Each row has a name. After each piece below comes the name of the row it's from, unless a question asks for something else. Each question is about the rows just above it. Places in a row count from 0.

[156 137 113 144  96] = rerin
[153 120 118 106 193] = rezos
[163 133 122  97 135] = ludu
[ 92 118 129 159  92] = Sosi
[133  96 122 163 135] = gep
[153 120 133 106 193] = sapi
[ 98 121 144  86 166] = Kazi
[104 112 144  64 190] = reso
[ 92 118 150 109 154] = gagi
Put [ 92 109 118 150 154] back in order: which row is it?	gagi
The entry that follows [121]:	[144]
Count the entries of [153 120 118 106 193]:	5
How many entries does [ 92 118 129 159  92] have?	5
Which row holds these entries in another order? [122 135 133 163  97]	ludu
Count the entries of [153 120 133]:	3

[170 119 116 140 128 113 129 109 106 130 119 130] -> Dudam
[129 193 123 130 134 164 125 130 118 194 103 119] -> Tek
[170 119 116 140 128 113 128 109 106 130 119 130] -> zanin
[193 130 194 128 118 123 134 130 164 103 119 125] -> vabe
[130 130 116 140 113 128 106 119 129 109 119 171] -> pafor
[127 177 134 139 130 144 128 122 123  75 122 141] -> bub
[135 127  93 123 131  96 128 134  80  99 143 135] -> Vabip
Which row holds [170 119 116 140 128 113 128 109 106 130 119 130]?	zanin
[129 109 119 171 130 130 116 140 113 128 106 119] is which row reordered?	pafor
[106 109 113 116 119 119 128 129 130 130 140 170] is which row reordered?	Dudam
[103 119 129 193 123 130 134 164 125 130 118 194] is which row reordered?	Tek

[114 203 147 156 109 134] : kegit
[114 201 147 156 109 134] : Tevu
[114 196 147 156 109 134] : zaten
How many entries does [114 201 147 156 109 134] have?	6
How many entries does [114 201 147 156 109] have?	5
Print row kegit.	[114 203 147 156 109 134]

[122 101 133 146 157 122 146 129 188 150 138 113 140 146] = Voro
[160 109  70 137 153 139 115 204  78 128 108 112 101 168] = ruze
[146 109  70 137 153 139 115 204  78 128 108 112 101 168] = kubi
[175  91  59 133 146 151  86 184  75 152  96  92  86 179] = som
Table of tags by key:
[152] -> K_903
[113] -> K_177
[112] -> K_745
[92] -> K_946
[91] -> K_156
The tag of som, keyed by place 11:	K_946
How many entries does [122 101 133 146 157 122 146 129 188 150 138 113 140 146] have?	14

[ 98 140  61 145 124]  pap
[164  66 116 122  51]  beki
[112 123 120 129 137]  Nov
[187  59 113 101  56]  dig
[122 144 149 146 124]  nogug
[180  79 113 104  81]  Rusa
[145 140 124  99  61]  mol
[ 66 121 164 116  51]  Ril
key -> tag
[187] -> K_524
[180] -> K_471
[188] -> K_496
[98] -> K_878
[56] -> K_167
[101] -> K_554
[164] -> K_211
[66] -> K_325
[55] -> K_260
The tag of dig, keyed by place 0:	K_524
Which row holds these entries in another order? [ 61 145 140  98 124]	pap
Put [ 51 122 116  66 164] back in order: which row is it?	beki
Count the entries of [145 140 124  99]:	4
Which row holds these entries in another order? [ 56 101 113  59 187]	dig
Print row Ril.	[ 66 121 164 116  51]

[155 176 125 153 170 126 180] = Nuzu
[125 118 117 118 188 155 105] = finob
[105 125 188 117 117 155 118] = Tonom
[125 118 155 117 188 117 105] is which row reordered?	Tonom
Print row Tonom.	[105 125 188 117 117 155 118]

[ 99 167 150 119  67] = sopu
[ 84 203 134 137 125] = voni
[141  83 127 157  67] = vok
[155  80 158 132 194] = vemi
[186  92  86  98 155] = tumob
[157  74 107 160  89] = San
[ 82 201 131 149 142] = vufov
[ 87 200 138 128 107] = zik
[ 81 194 132 158 155] = muma
[186  89  83 106 151] = Kodel
Count the entries of [ 81 194 132 158 155]:	5
tags:
[81] -> K_616
[141] -> K_935
[186] -> K_533
[83] -> K_297
The tag of vok, keyed by place 0:	K_935
Put [ 81 132 155 158 194] back in order: which row is it?	muma
[186  89  83 106 151] is in which row?	Kodel
Which row holds [186  92  86  98 155]?	tumob
The row with [ 82 201 131 149 142] is	vufov

[157 117 120 172  92 147 135 134 123 193  94 114 179  92 147 151 134 152
 112 128] -> lazeg
[123 147  99  93 148 139 152 137 110 115 125 139  89 148 157 135 134 114
 122 141] -> Dubid
[ 54 136 121 116 141 108 157 152 126 113 127 142 117 113 116 107 118 123
 144 104] -> luf
Print row luf.	[ 54 136 121 116 141 108 157 152 126 113 127 142 117 113 116 107 118 123
 144 104]
How many entries does [ 54 136 121 116 141 108 157 152 126] have?	9
Count the entries of [ 54 136 121 116 141 108]:	6

[122 137 128 133] : toso
[ 69 104 120  57] : dok
[102 122 106 108] : dusam
[118 128 109 124] : didu
[ 79 120 110  65] : lek
[ 65 113 114  58] : zizo
key -> tag
[106] -> K_513
[107] -> K_934
[108] -> K_37
[109] -> K_370
Join dusam by its entry at place 2:	K_513
Right after [137] comes	[128]
Print row toso.	[122 137 128 133]

[128 112 176 134 151 143 120 143 182 131 132 178 128  98 122] -> Bapil
[143 132 134 128 120 182 151 178 131 112 143 128 176  98 121] -> posi
[143 176 112 143 182 131 128 132 120 122 128 119  98 134 179] -> Topun
Put [122  98 128 178 132 131 182 143 120 143 151 134 176 112 128] back in order: which row is it?	Bapil
find: [143 132 134 128 120 182 151 178 131 112 143 128 176  98 121]	posi
[ 98 112 120 122 128 128 131 132 134 143 143 151 176 178 182] is which row reordered?	Bapil

[156 127 181 119  87 146 135 122 143 138 158 158 130 121 133 121] : gis
[164 139 168 147  98 150 133 125 144 168 143 149 132 119 134 127] : sog
[133 149 132 127 143 150 129  98 134 125 168 144 139 119 168 163] : zuti
[131 142 146 114 104 146 135 128 141 160 145 134 133 115 129 131] : somu
[202 146  86 110 110 159 120 133 142 140 163  88  88 106 150 121] : Fug
[164 139 168 129  98 150 133 125 144 168 143 149 132 119 134 127] : Ror
The row with [202 146  86 110 110 159 120 133 142 140 163  88  88 106 150 121] is	Fug
[119 127 181 138 156 122 143 146 130  87 121 158 121 158 133 135] is which row reordered?	gis
Put [168 143  98 134 164 149 144 150 129 139 133 127 125 168 132 119] back in order: which row is it?	Ror
Number of entries in [202 146  86 110 110 159 120 133 142 140 163]:	11
Print row zuti.	[133 149 132 127 143 150 129  98 134 125 168 144 139 119 168 163]

[127 199 186 189 126 195 188 125 197 195 197 191 200 191]  pela
[133 193 194 122 132 134 125 121 128 191 195 130 127 134]  Boteb
[127 195 185 190 140 196 191 199 191 130 186 196 189 180]  Sof
[135 196 187 191 123 193 194 135 191 126 197 202 188 190]  fur
[195 190 195 132 188 118 126 185 123 130 185 193 126 124]  puvem
[189 191 185 195 190 191 199 196 196 127 130 140 180 185]  fasu
[128 187 139 198 119 189 187 189 127 129 186 184 189 192]  vefen
[127 199 186 189 126 195 188 125 192 195 189 191 200 191]  nuza
[195 134 124 122 193 121 196 183 134 129 128 191 128 126]  zal
[199 191 195 125 127 132 124 198 125 184 189 132 129 123]  viv
[127 199 186 189 126 195 188 125 192 195 197 191 200 191]  vetid
tags:
[190] -> K_895
[189] -> K_20
[199] -> K_722
[127] -> K_691
[191] -> K_635
The tag of fasu, keyed by place 0:	K_20
[191 130 186 196 189 180 127 195 185 190 140 196 191 199] is which row reordered?	Sof
Count the entries of [199 191 195 125 127 132 124 198 125 184 189 132]:	12
Count the entries of [199 191 195 125 127]:	5

[128 129 121 102 105 120 118 118 112 117 119 128 127 121 140] -> nogef
[127 128 127 121 123 127 126 126 124 126 126 128 128 126 131] -> Rol
[128 129 121 102 105 120 118 118 112 123 129 136 133 120 135] -> bufu
[117 121 102 129 136 112 105 135 123 129 120 118 133 120 128] -> mik
[158 109  88 184 104  75 157  97 181 102 144 209 159  96 168] -> giba
key -> tag
[121] -> K_997
[127] -> K_390
[108] -> K_443
[109] -> K_565
[128] -> K_879
[88] -> K_847
The tag of giba, keyed by place 1:	K_565
Which row holds these entries in another order? [120 133 135 128 120 129 105 129 118 121 123 102 118 136 112]	bufu
Put [117 119 128 127 121 140 128 129 121 102 105 120 118 118 112] back in order: which row is it?	nogef

[127 125 128 129 128 127 127 129 131 130 126]  kupe
[108 105 127 127 129 120 122 129 135 133 118]  tesim
[142 189 158 116 143 129 154 118  70 102 165]  rala
[117 113 129 130 132 121 126 132 136 133 121]  pegi
[127 118 130 135 134 127 129 136 140 136 121]  Bevu
key -> tag
[129] -> K_161
[126] -> K_993
[135] -> K_35
[127] -> K_961
[122] -> K_658
[128] -> K_412
[130] -> K_126
[154] -> K_514
Join Bevu by its entry at place 6:	K_161
What comes right after [154] in the named rows?	[118]
find: [142 189 158 116 143 129 154 118  70 102 165]	rala
find: [127 125 128 129 128 127 127 129 131 130 126]	kupe
Number of entries in [117 113]:	2
Which row holds these entries in another order? [105 108 118 120 122 127 127 129 129 133 135]	tesim

[105 113 155 142 143] = Zufu
[156 106 151 183 189] = lib
[ 52 144 123 116 107] = laz
[143 114 142 105 155] = fula
Put [105 113 142 143 155] back in order: which row is it?	Zufu
Number of entries in [105 113]:	2
Which row holds these entries in another order? [155 105 114 142 143]	fula
How many entries does [156 106 151 183 189] have?	5
Put [143 142 155 113 105] back in order: which row is it?	Zufu

[135 126 153 136 134 143  90 123 104  89 109 150 154 122 105 122] -> tibol
[101 140  91 115  97 127 147 131 170 112 140 110 131 107 143 108] -> temo
[118 132 112 103 111 144 136 138 165 105 147 112 127 119 134 109] -> zekid
[136 108 122 106 105 135 134 115 147 119 115 121 103 128 124  85] -> gobov
[135 118 131 131 109 101 146 106 118 153 139 138 139 150 102 115] -> Pup
[129 137 120 121 154 140 131 108 121 139 158 126  85 115 120 145] -> faf
[103 147 118 111 105 112 127 109 144 136 165 138 112 119 131 134] -> ger
[132 128 117 124 103 126 139 110 129 154 160 127 143 149 115 122] -> pezu
[126 134 143 150 153 123 109 104  90 154  89 122 105 136 122 136] -> Meda
[126 128 134 124 110  92 145  70 149 143 165 150 158 131 130 126] -> Fale
[138 119 110 116  91 115 159 117 140 157 137 129 141 158 111 105] -> Geden
[127 127 128 103 125 120 156 120 151 126 129 128 108 133 134 102] -> bubin
Which row holds these entries in another order? [103 105 109 111 112 112 118 119 127 132 134 136 138 144 147 165]	zekid
How many entries does [135 126 153] have?	3
Where do [136 108 122 106 105 135 134 115 147 119 115 121 103 128 124  85] appear?	gobov
Number of entries in [103 147 118 111 105 112 127 109 144 136]:	10
find: [132 128 117 124 103 126 139 110 129 154 160 127 143 149 115 122]	pezu
Which row holds these entries in another order? [126  90 154 109 105 123 134 104  89 153 136 143 150 122 136 122]	Meda

[172  66 134 144 136 187 123 125  44 115] -> bavi
[169 153 172 135 135 134 147 140 134 113] -> Mosi
[ 43 123 136  66 115 187 172 125 134 144] -> dadom
[118 151 128 142 143  99 129 149  97 151] -> tabid
[131 155 115  75 166 108 186 163 144 189] -> nedan
[175 131 126 194  94  69  67 152  90 124] -> dev
What comes right after [175] in the named rows?	[131]
Number of entries in [ 43 123 136]:	3
Put [172 125 134 144  43 123 136  66 115 187] back in order: which row is it?	dadom

[120 122  48  94] -> muv
[120  48  95  93] -> raz
[134 110 145  87] -> Nito
[134 117 145 121] -> nuni
Table of tags by key:
[94] -> K_647
[95] -> K_307
[145] -> K_381
[49] -> K_720
[48] -> K_838
The tag of raz, keyed by place 2:	K_307
Which row holds these entries in another order? [ 94 120 122  48]	muv
[120 122  48  94] is in which row?	muv
Number of entries in [120  48  95]:	3
Print row raz.	[120  48  95  93]
Put [121 145 117 134] back in order: which row is it?	nuni

[132 113 173 137 133 132 158 150 105 125 116 179 152 134 165 144 130 134
  96 137 146 106 152 160 122 115 135 138 138 123 137 102 166 123 113 146
 117 107 111  97 122 110 143 122 121 120 111 118] -> dus
[145 121 154 118 132 118  98 119 121 164 116 148 122 155 118 166 138 115
 138 127 137 156  90 107 101 111 148 127 122 136 130 137 130 149 124 165
 119 138 130 104  79 103 160 143 147 121 143 137] -> nenu
[159 121 140 118 130 136 148 155 128 114 114 174 147 139 110 144 122 153
 111 112 163  95 149 157 112 130 151 119 128 109 153 131 157 143 129 148
 116 114 103 118 124 112 124 121  98  93 112 127] -> kud
[145 121 150 118 133 119  99 120 121 164 117 147 123 155 117 165 138 115
 138 126 139 157  89 108 100 110 147 128 122 136 128 136 130 149 125 164
 119 136 131 104  80 102 160 143 143 120 140 140] -> kuzo
[121 116 124 138 107 119 148 115 137 118  90 132 147 156 160 145 118 119
 127 126 149 166 138  98 130 104 143 103 164  79 121 101 165 137 118 143
 154 122 137 130 111 121 136 122 148 138 155 130] -> nusiv
[150 146 121 123 118 144 141 123 124 101 126 155  93 163 100 135 142 127
 123 124 133 137 131  90 122 119 135 100 126 121 144 145 113 135  96 138
 159 136 104  96 135 107 164 116 109 116 150 136] -> matiz
[145 117 156 136 136 120  90 124 109 171 110 144 117 147 105 176 151  95
 140 145 134 155  96 111 100  96 152 145 124 149 138 145 139 126 110 157
 115 118 126  90  90 106 146 130 147 119 120 153] -> fuleb
[145 121 150 118 133 119  99 120 121 164 117 147 123 155 117 165 138 115
 138 126 139 157  89 108 100 110 147 128 122 136 128 136 130 149 125 164
 119 136 131 104  80 102 160 143 146 121 142 136] -> rovu
Number of entries in [121 116 124 138 107 119 148 115 137 118  90 132 147 156 160 145 118 119
 127 126 149 166 138  98 130 104 143 103 164  79 121 101 165 137]:	34
Which row holds [150 146 121 123 118 144 141 123 124 101 126 155  93 163 100 135 142 127
 123 124 133 137 131  90 122 119 135 100 126 121 144 145 113 135  96 138
 159 136 104  96 135 107 164 116 109 116 150 136]?	matiz
Which row holds these entries in another order? [ 79  90  98 101 103 104 107 111 115 116 118 118 118 119 119 121 121 121
 122 122 124 127 127 130 130 130 132 136 137 137 137 138 138 138 143 143
 145 147 148 148 149 154 155 156 160 164 165 166]	nenu
Print row nenu.	[145 121 154 118 132 118  98 119 121 164 116 148 122 155 118 166 138 115
 138 127 137 156  90 107 101 111 148 127 122 136 130 137 130 149 124 165
 119 138 130 104  79 103 160 143 147 121 143 137]
The row with [145 121 150 118 133 119  99 120 121 164 117 147 123 155 117 165 138 115
 138 126 139 157  89 108 100 110 147 128 122 136 128 136 130 149 125 164
 119 136 131 104  80 102 160 143 143 120 140 140] is	kuzo

[ 88  81 132  80] -> gofe
[137 125 122 140] -> gulib
[ 97 189 124 111] -> deda
[180  97 158 153] -> Kepi
[195 191 110 208] -> sido
[129  64 166 110] -> resa
[188 104 209 171] -> Serep
Print row deda.	[ 97 189 124 111]
tags:
[63] -> K_929
[190] -> K_87
[128] -> K_309
[64] -> K_678
[129] -> K_656
[65] -> K_977
[191] -> K_550
Look up the entry of resa at place 1 in the table:	K_678
Print row gulib.	[137 125 122 140]
What comes right after [137] in the named rows?	[125]
Print row Serep.	[188 104 209 171]
Print row sido.	[195 191 110 208]

[115 132 124 112 154 125 111 119 149  78 121 144 115 118 132 153 119  77
 150 130 123]  pov
[115 132 124 112 154 125 111 119 149  78 143 101 148 129 163 117 148 132
 111 121 139]  sovi
[133 122 140 153 165  99 111 122 131 173 144 162 118 156 117 141  99 158
 103 141 125]  mudem
[117 113 124 151 115 143 197 112 179 125 102 144  70 128 119 114 127 128
 129 135 147]  navum
[130 146 122 124 112 132 111 156 113 163 130 125 139 121 109 109 119  77
 150 130 123]  bifa
[115 132 124 112 154 125 111 119 149  78 121 144 115 118 132 153 125 144
 121 139 129]  kef
[120 130 127 121 158 127 120 124 140 102 147 114 139 141 141 122 131 132
 118 123 145]  kopur
tags:
[122] -> K_232
[108] -> K_93
[125] -> K_915
[140] -> K_714
[141] -> K_894
[109] -> K_730
Join bifa by its entry at place 15:	K_730
find: [115 132 124 112 154 125 111 119 149  78 143 101 148 129 163 117 148 132
 111 121 139]	sovi
Print row kef.	[115 132 124 112 154 125 111 119 149  78 121 144 115 118 132 153 125 144
 121 139 129]
Print row pov.	[115 132 124 112 154 125 111 119 149  78 121 144 115 118 132 153 119  77
 150 130 123]
Number of entries in [130 146 122 124 112 132 111]:	7
Number of entries in [117 113 124 151]:	4

[128 128 127 128 129 128 127 127 127 127 128 129 127 129 127 127 127 129
 128 128 128 129]  gino
[129 127 127 127 128 129 129 127 129 129 129 128 128 129 127 128 129 128
 129 129 128 128]  Nama
[121 108 116 129 130 118 131 128 145 134 128 133 104 119 135 124 142 170
 142 135 143 134]  pobiz
[123 117 101  97 123 122 140 143 155 114 129 113 104 110 130 118 135 201
 146 136 156 127]  Div
[117 130 135 201 155 136 123 102 143 113 118 129  97 156 114 123 104 127
 110 140 122 146]  gura
Count the entries of [128 128 127 128]:	4
Put [117 129  97 118 101 156 155 114 113 135 130 140 104 136 123 122 201 143
 123 110 146 127] back in order: which row is it?	Div

[ 85 160  97 112 166 122  95 169 133] : Munid
[202 109  92 121 177 138 161 145 176] : kubad
[123 161  72 148 140 137 121 163 126] : duzif
[112  95  97 160 122  85 166 133 170] : zoz
How many entries does [112  95  97 160 122  85 166 133 170] have?	9
Print row duzif.	[123 161  72 148 140 137 121 163 126]
Right after [163] comes	[126]
Which row holds these entries in another order? [133  85 160  97 112 166 122  95 169]	Munid
Print row Munid.	[ 85 160  97 112 166 122  95 169 133]
Print row zoz.	[112  95  97 160 122  85 166 133 170]

[120 116 114 124 123 108 109 117 102 117 120 117  92 110  92  97 111 113
  99  95 103 104 108  98 106 118  98  99 123 109 121 129 116 115 115 128
 114 112 110] : susom
[124 118 112 123 119  96  96 106  93 110 114 111  73 104  84  91 109 116
 105 105 116 114 115 119 122 128 130 134 118 130 129 124 131 126 129 129
 127 126 125] : mogon
[120 116 113 123 122 102 103 112  96 113 114 115  70  99  78  78 105 109
  84 136 134 138 136 135 130 130 132 129 114 123 124 113 116 124 111 114
 106 102  98] : tis
[145 156 164 139 142 176 163 151 164 146 140 142 172 147 158 153 143 132
 140 138 132 131 134 125 126 126 119 123 123 120 124 123 126 123 125 140
 127 126 126] : Nidu
[134 137 140 132 132 139 138 135 140 130 132 129 134 131 130 128 128 128
 125 123 125 119 122 118 136 124 116 118 130 119 124 101 120 115 118 121
 117 115 113] : Dufos
[146 161 174 144 147 189 179 165 185 155 149 149 207 163 186 177 151 148
 158 156 144 145 154 141 125 131 135 138 127 137 130 130 136 139 145 136
 143 146 147] : zife
[124 118 112 123 119  96  96 106  93 110 114 111  73 104  84  91 109 116
 105 105 116 114  88 119 122 128 130 119 118 130 129 124 131 126 129 129
 127 126 160] : Degis
Print row Dufos.	[134 137 140 132 132 139 138 135 140 130 132 129 134 131 130 128 128 128
 125 123 125 119 122 118 136 124 116 118 130 119 124 101 120 115 118 121
 117 115 113]
Which row holds these entries in another order? [ 99 117 109 110 103 112 114 115 128  99 129 110  98 123 120 118 117 123
 114 109  95 116 102 104 116 106 115 120 111 108  92  92 124  97 113 117
 121 108  98]	susom
tags:
[139] -> K_420
[108] -> K_742
[102] -> K_213
[109] -> K_798
[96] -> K_69
[189] -> K_886
[95] -> K_849
Join susom by its entry at place 5:	K_742
find: [124 118 112 123 119  96  96 106  93 110 114 111  73 104  84  91 109 116
 105 105 116 114  88 119 122 128 130 119 118 130 129 124 131 126 129 129
 127 126 160]	Degis

